Each row has a class, written after it.
-111 -70 524 -376 187 21 -58 18 209 33 162 -129 -127 20 141 -62 239 290 197 -106 -169 118 158 -82 -74 -22 -272 210 -282 -505 454 -126 45 12 518 -118 77 315
<125>
-36 -308 248 -156 262 82 9 236 -80 274 137 -131 -321 24 -489 -127 -20 -27 218 -47 50 -53 -223 -7 49 334 -61 -37 -48 -358 -221 236 130 -117 337 -73 37 -6
<57>
139 -16 202 -218 295 53 -177 146 54 -120 -152 -6 -176 -55 33 -81 300 -217 -95 -201 163 -47 -271 -266 345 113 -2 152 110 -153 -18 394 158 321 241 -17 -155 107
<68>
-8 -6 196 -44 364 229 -224 116 -93 -215 -98 -5 -294 -58 52 -155 325 -228 -108 -321 184 -164 -355 -98 446 56 -45 -78 37 -166 -221 484 104 517 215 -142 -199 241
<92>
211 -12 180 -251 202 30 -206 128 30 -107 -163 -68 -175 -64 46 -13 260 -224 -124 -229 123 87 -426 -169 330 47 -15 135 91 -98 -60 434 119 346 187 -156 -105 123
<95>
179 -156 118 -248 29 114 -306 214 -164 -33 -171 82 -254 -158 470 42 558 -39 -243 -201 72 -80 -437 -30 327 -379 -132 160 158 -136 86 425 62 151 -53 -133 -176 33
<125>
115 -179 365 -234 314 196 -43 185 -145 219 183 109 -321 11 -323 -191 23 -120 283 -207 69 -175 -133 187 59 237 -69 139 -286 -302 -89 151 167 -231 128 24 -53 44
<161>
55 -318 388 -234 261 82 160 205 -197 159 206 17 -352 -12 -346 -127 124 16 160 -137 139 -309 -371 92 51 200 -108 -5 -305 -237 -221 122 217 -29 167 -19 -38 129
<151>
135 -184 482 -174 269 152 -129 216 172 173 139 -167 -340 80 -182 -45 -167 -125 344 -382 -24 38 -62 16 -104 130 74 114 -320 -183 -34 -127 50 -29 203 -85 56 110
<68>
161 -241 401 -316 398 76 40 75 31 218 183 33 -350 46 -327 -123 8 -175 238 -190 36 -230 -201 72 64 216 -38 119 -298 -289 -49 33 165 -180 173 79 -54 94
<20>
193 -126 401 -289 306 78 -25 159 -98 212 128 79 -331 -7 -236 -127 -3 -166 223 -147 17 -91 -159 86 107 193 -103 165 -287 -356 14 87 172 -195 225 0 -6 24
<70>
67 203 -69 -183 203 29 -12 7 13 10 -186 -162 -40 -42 99 -93 92 -223 -271 -55 87 -148 -188 -161 332 -66 110 130 219 -328 -117 380 -83 338 164 -4 -215 54
<31>
0 -301 365 -297 354 71 64 -39 59 168 238 111 -305 -22 -457 -154 -19 -139 349 -259 26 -86 -121 66 108 156 35 222 -227 -339 -106 149 189 -181 305 17 -30 117
<92>
103 -109 -311 187 -259 137 -364 -220 42 -54 -250 23 108 90 116 -36 253 -30 161 -277 44 350 -194 127 77 -145 208 223 133 37 -295 234 -83 13 20 -218 -84 303
<57>
257 -274 31 -61 301 -58 -126 217 -80 -106 -213 53 -45 85 -96 18 291 -234 61 -211 268 -3 -241 -253 294 44 97 26 163 -272 -24 528 71 352 197 8 -81 -152
<95>
109 -131 374 -317 389 90 32 92 12 222 154 58 -346 30 -364 -154 -33 -172 253 -160 28 -158 -151 62 112 243 -44 167 -288 -326 -70 69 200 -163 309 70 -97 102
<99>
43 -240 431 -512 359 31 -123 -47 -5 254 189 108 -268 -201 -255 -100 156 -227 191 -85 -4 59 -250 -47 190 62 -157 132 -211 -202 128 71 311 -162 94 0 -37 98
<57>
142 -175 358 -244 309 96 70 64 -26 277 215 113 -329 -47 -261 -190 -69 -67 210 -325 -36 -68 -75 82 49 103 45 231 -275 -345 -126 95 216 -298 240 -60 -40 124
<125>
-46 -137 315 -249 239 94 102 216 -68 129 204 49 -295 -87 -415 -102 -89 -10 230 -213 29 -200 -178 93 49 185 -40 77 -268 -288 -173 105 203 -171 170 -49 25 17
<57>
-37 -118 146 -239 203 33 -64 17 11 91 -139 -227 -82 59 -192 -22 222 6 -230 -126 201 -130 -77 -301 210 40 11 171 252 -199 -39 301 37 443 24 -61 -155 188
<95>
265 197 292 -140 155 81 -376 26 12 -114 -246 135 -231 -61 144 -46 308 -264 -8 -250 75 101 -254 -358 242 155 129 147 64 -159 120 187 190 342 205 -181 -205 124
<125>
-162 30 168 -187 239 107 -158 57 72 -173 -87 -15 -194 -53 -44 -152 313 -132 -85 -201 157 -88 -90 -214 328 77 41 208 226 -208 -161 404 118 341 238 63 -164 184
<20>
170 -89 193 -153 112 128 -203 141 10 -45 -166 15 -221 -27 98 -155 345 -140 -7 -82 143 -89 -203 -130 113 46 -63 267 84 -174 33 241 66 147 249 -27 -181 203
<31>
22 -177 390 -273 313 56 41 155 -115 167 192 140 -286 -18 -378 -169 19 -155 216 -119 68 -98 -188 91 49 149 -105 176 -291 -333 -31 92 214 -247 304 30 -10 59
<57>
-69 -223 533 -352 439 108 7 144 90 39 292 220 -448 -144 -306 -109 -70 -261 338 -281 39 -126 -166 74 78 106 47 227 -204 -236 -39 -9 203 -129 298 50 -48 26
<125>
118 18 267 -332 203 118 -318 5 136 -113 -123 -37 -122 -59 143 31 333 -175 -115 -251 150 84 -301 -196 209 -59 -68 349 122 -127 151 270 76 264 237 -61 -171 201
<21>
-65 -121 363 -181 195 108 -8 95 -155 352 202 225 -479 -36 -328 -185 26 -160 229 -155 81 -256 -81 -22 -32 243 -69 289 -183 -336 -112 -96 302 -248 241 91 -139 167
<161>
143 463 478 -219 234 -21 -291 -58 -98 607 -16 19 -270 -421 220 -32 1 -757 -28 29 5 18 -80 -426 127 20 -15 216 -39 -154 412 -64 158 227 -86 170 113 -426
<68>
899 372 -365 -17 204 450 26 -222 -236 17 -100 -151 407 258 -213 -222 -26 31 -160 -791 -39 18 -49 291 304 251 67 -179 -288 33 -541 318 -118 185 -273 -254 -48 -54
<21>
-13 -57 176 -316 265 63 -78 -142 135 -154 -137 -7 -97 -76 -115 -107 247 -177 -102 -200 165 -129 -187 -272 276 157 56 198 216 -141 -134 382 97 376 210 64 -125 173
<151>
103 96 335 -320 116 36 -309 -20 135 -304 -208 13 -121 -39 -94 -72 293 -269 -13 -171 208 61 -310 -183 207 181 -55 331 -6 -91 58 437 145 319 197 -62 -104 276
<20>
167 -170 348 -235 249 62 36 141 -98 225 186 89 -251 -17 -325 -97 6 -138 302 -147 27 -83 -198 119 53 176 -81 155 -311 -267 -12 132 188 -225 127 -12 -24 23
<68>
170 -168 241 -296 274 69 101 108 18 247 162 10 -235 -75 -401 -126 -116 -90 244 -216 -28 -108 -135 103 73 182 -37 93 -258 -146 -156 154 205 -186 -10 -8 -4 25
<99>
-15 68 328 -399 270 122 -44 120 -86 256 201 74 -344 -73 -260 -164 76 -219 44 -90 34 -80 -292 131 100 170 -90 210 -249 -238 -128 124 220 -303 125 52 -88 145
<92>
131 -180 406 -393 319 -10 -169 -70 3 326 110 148 -175 -107 -211 -27 -10 -301 292 -77 -80 129 -127 -118 21 154 -114 162 -260 -326 282 -41 213 -131 219 -34 25 48
<151>
87 -124 248 -159 266 28 39 85 -56 379 191 -10 -266 51 -392 -29 -145 -85 196 -263 27 -53 -63 49 2 198 -51 288 -228 -343 -114 27 164 -239 228 -52 -7 131
<70>
-50 229 159 -202 169 51 -107 142 -4 -251 -124 -61 -85 -132 71 -106 288 -141 -224 -21 114 -68 -300 -162 320 77 -154 5 78 -168 27 262 122 426 157 -131 -4 216
<20>
86 8 461 -376 -20 79 -185 137 42 254 151 25 -374 5 -230 0 -32 -13 216 -149 -54 16 -279 65 -15 175 -107 315 -212 -242 165 53 141 -152 176 -43 64 45
<92>
-103 -311 246 -236 465 -76 375 93 -37 306 318 -171 -133 35 -565 -63 -36 -50 35 -184 93 -241 -102 -186 48 208 -37 9 -93 -338 -207 -215 169 120 238 135 121 -84
<95>
81 10 201 -221 285 24 -178 184 74 -179 -121 19 -165 -5 -102 -57 336 -226 -51 -197 210 -37 -281 -247 309 80 52 216 139 -126 -10 251 144 325 206 39 -151 83
<57>
225 -69 463 -327 318 26 20 104 -60 224 144 128 -407 5 -224 -124 17 -141 183 -291 -30 -71 -313 132 125 114 -28 229 -416 -333 -47 111 241 -222 331 -39 -27 136
<21>
21 -249 307 -298 276 116 -22 -110 -48 227 192 103 -280 -58 -318 -109 -79 -55 225 -271 -43 59 -44 73 131 167 -47 123 -175 -275 -153 39 219 -230 225 -95 46 172
<70>
32 -287 435 -297 340 95 86 183 -7 164 255 79 -373 67 -454 -145 -17 -44 199 -245 88 -267 -233 38 -31 240 -92 199 -311 -280 -118 73 249 -244 276 78 -84 156
<95>
-82 -204 434 -364 201 146 107 -30 -146 155 345 24 -221 -63 -621 -159 -9 36 102 -235 78 -125 -219 181 25 181 -69 236 -189 -188 -236 238 196 -216 25 -47 -13 84
<125>
127 -275 298 -138 447 51 50 -58 -24 274 123 7 -182 94 -431 -136 -100 -172 162 -247 103 -117 -116 47 83 259 -2 220 -294 -350 -132 101 149 -177 375 41 43 170
<31>
167 15 253 -260 274 60 -190 53 55 -225 -131 0 -73 -14 -7 -76 366 -151 -75 -167 176 29 -193 -184 270 132 -21 172 70 -113 70 316 80 359 110 -72 -141 179
<125>
-68 -166 402 -344 422 94 75 122 119 56 243 7 -224 5 -407 -257 32 -94 271 -154 -3 -128 -200 176 77 181 -64 217 -236 -326 -61 207 147 -149 339 125 -46 97
<99>
278 -5 187 -88 289 3 -287 222 -4 -110 -125 44 -238 96 32 -24 424 -303 -58 -200 260 33 -305 -232 263 52 -31 133 132 -155 72 272 148 294 164 -1 -180 150
<125>
302 -176 259 -19 267 -10 30 -26 -54 105 169 241 -508 128 155 -109 40 37 195 -423 -17 -220 -296 184 177 188 82 56 -429 -271 -175 17 153 -68 477 -98 -169 313
<70>
97 -400 409 -315 490 105 59 52 81 96 143 57 -311 -85 -313 -170 -14 -263 300 -216 -8 -173 -179 57 135 243 -25 143 -220 -334 -148 47 203 -153 273 97 -30 92
<151>
159 400 336 -367 198 94 -75 -36 -52 -189 -224 134 -224 40 -295 -237 122 -180 -214 -309 129 -257 -377 9 178 286 161 170 -82 -80 -205 446 96 271 -12 -138 -90 229
<70>
-11 -153 299 -224 54 51 155 119 -52 197 176 116 -202 -6 -556 -73 -117 154 214 -344 36 -111 -237 191 -109 190 77 376 -155 -191 -257 322 185 -296 103 -55 72 -3
<125>
132 35 151 -136 281 33 -43 59 55 -183 -205 -57 -76 -60 -5 -70 271 -138 -139 -150 152 -109 -272 -321 335 77 41 87 89 -223 -8 312 109 394 295 -88 -104 122
<21>
-59 56 209 -121 315 -7 -44 53 210 -367 -150 66 -117 197 -369 -31 390 26 91 -249 166 -60 -201 -174 188 213 238 177 57 -35 -54 263 79 368 210 -172 -197 454
<92>
236 142 42 12 -119 -26 -288 -12 -165 -94 -240 -12 -123 96 181 153 227 -176 123 -107 131 235 -141 -283 358 52 -59 86 87 -428 97 494 -66 441 277 -169 -13 65
<99>
90 -239 458 -394 334 87 30 101 -27 178 119 104 -367 -97 -201 -154 38 -167 220 -181 -46 -180 -297 88 85 132 -68 143 -322 -324 -82 163 215 -216 228 45 -27 94
<151>
97 37 162 -193 197 122 -275 136 79 -156 -132 3 -132 -54 80 -13 245 -160 -5 -283 174 95 -219 -219 323 11 55 234 95 -152 -9 326 77 385 253 -110 -140 133
<125>
83 -169 367 -336 381 112 -21 0 49 305 151 70 -355 -98 -270 -152 -66 -241 251 -170 -47 -97 -47 -36 125 221 -54 223 -225 -348 -35 24 206 -217 271 48 -46 105
<99>
49 -41 431 -281 326 184 -77 94 -67 289 163 134 -412 -39 -154 -203 19 -220 243 -133 44 -122 -224 19 114 154 -1 152 -267 -309 -39 38 224 -158 292 105 -114 77
<99>
92 143 243 -137 120 87 -303 163 -92 -147 -156 28 -7 -84 36 -53 248 -206 -82 -136 217 240 -111 -309 276 31 -57 398 61 -200 167 416 125 289 355 -142 -161 109
<57>
262 -123 32 -281 340 32 -227 -55 148 -59 -142 -4 152 -208 351 152 255 -18 -93 -355 -93 225 -210 -417 469 -96 99 153 129 -161 325 243 34 441 236 -351 -91 29
<161>
110 -222 449 -258 331 60 95 97 25 176 80 148 -387 -34 -199 -138 -51 -132 316 -111 -29 -166 -179 1 66 173 -50 192 -266 -404 31 50 191 -245 443 19 -4 86
<70>
161 58 363 -59 277 -38 170 158 -241 39 103 201 -118 -9 -518 -211 -250 0 159 -303 -46 19 -209 0 94 511 253 93 -395 -360 -212 339 299 -190 338 -245 42 -39
<161>
137 66 116 -225 157 49 -144 127 -17 -189 -204 -91 -71 -57 -28 -87 315 -99 -165 -160 102 31 -336 -111 343 113 -45 120 44 -78 -119 446 87 365 83 -169 -73 194
<99>
101 -332 351 -309 411 46 78 110 51 298 168 114 -361 -28 -253 -104 -19 -131 284 -156 -7 -179 -208 11 99 128 -23 172 -272 -355 -8 9 203 -296 356 81 -58 61
<57>
59 115 107 -139 207 -17 -66 123 62 -186 -140 -8 -69 -26 -57 -47 236 -67 -80 -251 124 -34 -214 -200 234 62 111 191 116 -142 -64 397 81 366 155 -110 -127 183
<31>
-329 391 143 43 40 126 142 -203 -35 -177 270 283 244 326 -548 -184 113 96 371 -15 197 377 -417 134 -61 113 220 286 15 -57 -88 462 35 -29 533 36 -139 303
<20>
14 71 75 -48 71 106 -137 156 -8 -170 -87 -7 -104 -50 114 -32 276 68 -63 -339 183 34 -156 -138 172 -103 -45 167 96 -141 -37 448 42 344 290 -262 -75 260
<57>
247 -169 -69 -313 161 90 -251 -32 -155 -46 -54 67 -149 -60 35 -67 434 -209 -152 -283 201 -21 -620 -34 514 -43 -203 140 -52 -59 -261 512 197 311 143 -89 -381 252
<57>
71 -106 453 -281 307 105 51 21 -63 187 170 80 -325 -81 -302 -193 -55 -207 193 -239 7 -125 -174 90 52 218 -45 195 -286 -290 -155 42 236 -125 254 26 -12 123
<151>
193 -146 383 -326 212 47 20 35 -100 254 177 28 -234 -10 -275 -82 -8 -90 67 -316 59 14 -248 11 45 123 -129 309 -249 -368 -57 136 229 -264 254 -54 68 135
<57>
107 -480 119 -169 339 176 -315 203 -123 64 145 -250 -24 -108 98 -91 459 -90 -44 -185 98 153 -480 130 291 -371 -107 -34 -315 -101 -49 15 133 -22 311 -228 -211 61
<57>
335 -258 307 -313 399 12 12 114 -148 325 186 195 -207 28 -265 -76 98 -215 157 -236 -1 -83 -142 23 36 103 -78 180 -190 -354 115 -2 214 -289 122 62 -30 -65
<151>
141 -169 420 -348 329 64 18 194 -34 137 145 56 -387 -27 -218 -121 -50 -172 181 -262 -38 -115 -191 153 82 195 -150 149 -345 -341 -105 62 182 -134 284 -25 48 156
<151>
86 -82 296 -158 252 45 21 63 -150 247 137 134 -233 70 -622 -116 -58 -198 312 -62 55 -52 60 -18 99 329 -135 243 -182 -375 16 83 144 -162 308 11 77 -4
<70>
2 -179 435 -403 409 147 -12 109 35 48 211 67 -278 -86 -314 -171 24 -273 246 -84 53 -135 -198 24 144 267 -139 143 -238 -300 -68 83 207 -165 260 197 -16 60
<151>
-220 -73 272 -408 2 189 -180 136 11 279 190 7 -153 -187 -440 -110 114 6 243 31 -86 16 -179 82 -29 109 -108 335 -124 -115 51 112 147 -282 -1 -25 -18 -36
<92>
118 -7 121 -264 108 79 -280 -158 -24 40 -116 -7 -177 -165 33 -100 232 -198 -126 -240 119 96 -96 -221 356 32 -9 185 171 -136 -89 444 113 369 52 -156 -148 173
<125>
120 43 211 -213 235 81 -261 129 -58 -134 -131 25 -178 -51 21 -101 357 -196 -104 -163 174 22 -307 -232 382 98 37 193 69 -167 -12 319 139 383 274 -83 -190 160
<31>
58 16 178 -230 203 59 -201 47 84 -180 -99 -51 -31 106 -96 -31 303 -90 -34 -255 179 13 -214 -101 159 95 -77 213 100 -157 45 396 12 397 135 -41 -100 215
<95>
257 95 345 -266 331 123 -122 -456 84 218 50 225 -321 -104 -259 -116 -113 -457 323 -633 -160 -172 31 2 90 344 37 253 -314 -336 -193 336 90 -164 147 86 106 -46
<95>
40 120 216 -119 227 154 -244 72 191 -298 -69 -85 -42 144 -22 -83 453 -67 -47 -237 282 25 -164 -229 244 -20 131 258 242 -102 47 241 48 342 144 91 -183 231
<125>
147 -359 272 -245 418 -55 126 47 89 331 98 -151 -177 79 -200 -62 -5 -150 109 -126 6 -140 108 -72 16 88 -108 224 -213 -442 38 -182 56 -128 274 149 10 34
<125>
